Here is a tiny trained network, its code and every weight. The questions are about switching its units off for an input and a class, where a switched-off unit gives its printed mean instead of its output.

import numpy as np


def w(rows, s, z=0):
    codes = np.array(rows[::2]) - 128.0
    scale = np.full(codes.shape[1], s)
    scale[-1] = z or s
    return codes * scale


def f(y):
    return y / 2 * (1 + np.tanh(0.7978845608 * (y + 0.044715 * y**3)))


def log_softmax(a):
    a = a - a.max(-1, keepdims=True)
    return a - np.log(np.exp(a).sum(-1, keepdims=True))


def net(x, mask):
    res = np.array(x, float).reshape(1, 4) / 4 @ E
    y = f(res @ A[0][:, :-1].T + A[0][:, -1])
    res = res + np.where(mask, y, B[0][:, -1]) @ B[0][:, :-1]
    return log_softmax(res[-1] @ U[:, :-1].T + U[:, -1])


A, B = {}, {}
E = w([
[92,146,100,36,121,94,63,76,208,84],'x0',
[156,221,106,97,20,88,130,153,103,155],'x1',
[253,114,144,87,207,134,109,134,210,182],'x2',
[85,203,233,65,87,206,73,137,69,212],'x3',
],0.012)
A[0] = w([
[105,178,189,190,154,119,174,130,65,104,252],'n0',
[137,77,162,89,158,153,73,98,193,165,169],'n1',
[126,157,145,171,116,179,155,160,107,215,181],'n2',
[96,104,24,181,97,131,176,83,59,115,225],'n3',
[130,128,114,168,135,179,193,136,84,180,147],'n4',
[128,175,214,59,101,160,104,103,108,165,202],'n5',
[175,120,1,75,176,110,131,62,166,155,216],'n6',
[119,101,134,128,153,125,127,105,136,48,178],'n7',
[163,148,95,125,118,107,123,140,196,125,121],'n8',
[166,127,127,100,189,76,110,100,177,102,181],'n9',
],0.012,0.0035)
B[0] = w([
[93,20,114,134,99,215,177,163,75,151,231],'n0',
[186,214,175,52,226,118,70,54,172,92,217],'n1',
[195,119,184,22,123,126,161,180,41,188,225],'n2',
[73,36,27,140,152,154,156,127,113,92,245],'n3',
[177,74,157,79,112,125,188,193,68,136,213],'n4',
[87,255,157,126,16,205,76,147,72,127,244],'n5',
[206,100,139,71,97,47,84,218,205,62,250],'n6',
[162,87,123,191,152,144,190,110,186,131,195],'n7',
[192,47,121,71,96,78,147,167,147,138,188],'n8',
[142,119,184,97,166,82,49,165,209,111,225],'n9',
],0.0091,0.016)
U = w([
[183,116,102,147,111,2,122,189,219,108,81],'0',
[150,173,198,89,200,115,67,18,181,151,2],'1',
[70,74,22,238,147,108,167,75,132,76,248],'2',
[68,206,145,99,57,183,69,96,74,192,181],'3',
[158,78,143,138,166,148,188,181,44,194,60],'4',
],0.01,0.0033)

Each question gives the input, the list of numbers given to net, and the class t.
The units are the neurons (one row each of A and B). Each row of codes is followed by its name. A weight is (code - 128) times the scale printed after its matrix; where a second scale follows, it is the last column's (A, B and U).
mask holds one flag per neuron, in row order. A switched-off neuron (its flag False) gives its mean, the last column of its row in B, instead of its output. The means were averaged over made-up inputs and are rounded, as every weight is.
A unit's drop is (log p(t) with every unit on - log p(t) with that unit switched off) / (log p(t) with every unit on - log p(t) with every unit switched off).
most important unit: the unit with the biggest drop
k most important neurons: the k neurons with the biggest drops, biggest first
drop when u is switched off: that unit's drop, to one decimal
input [-5,1,-8,7], class 4: most important unit : n0
input [4,-5,2,7], class 3: 3 most important neurons : [n5; n6; n9]
input [-4,-6,6,-2], class 0: 2 most important neurons : [n6; n5]
input [0,-8,5,8], class 1: 2 most important neurons : [n1; n0]
input [2,-5,1,5], class 3: 2 most important neurons : [n5; n6]
input [6,3,4,4], class 1: 2 most important neurons : [n1; n0]
input [6,-7,-6,3], class 2: 3 most important neurons : [n2; n9; n7]
input [1,1,7,5], class 3: 3 most important neurons : [n5; n7; n6]
input [-5,5,1,4], class 3: 2 most important neurons : [n5; n3]
input [-3,-6,3,6], class 3: drop when n5 is switched off : 0.3
input [0,4,8,6], class 3: drop when n5 is switched off : 2.8
input [1,-4,4,0], class 1: drop when n1 is switched off : 1.0
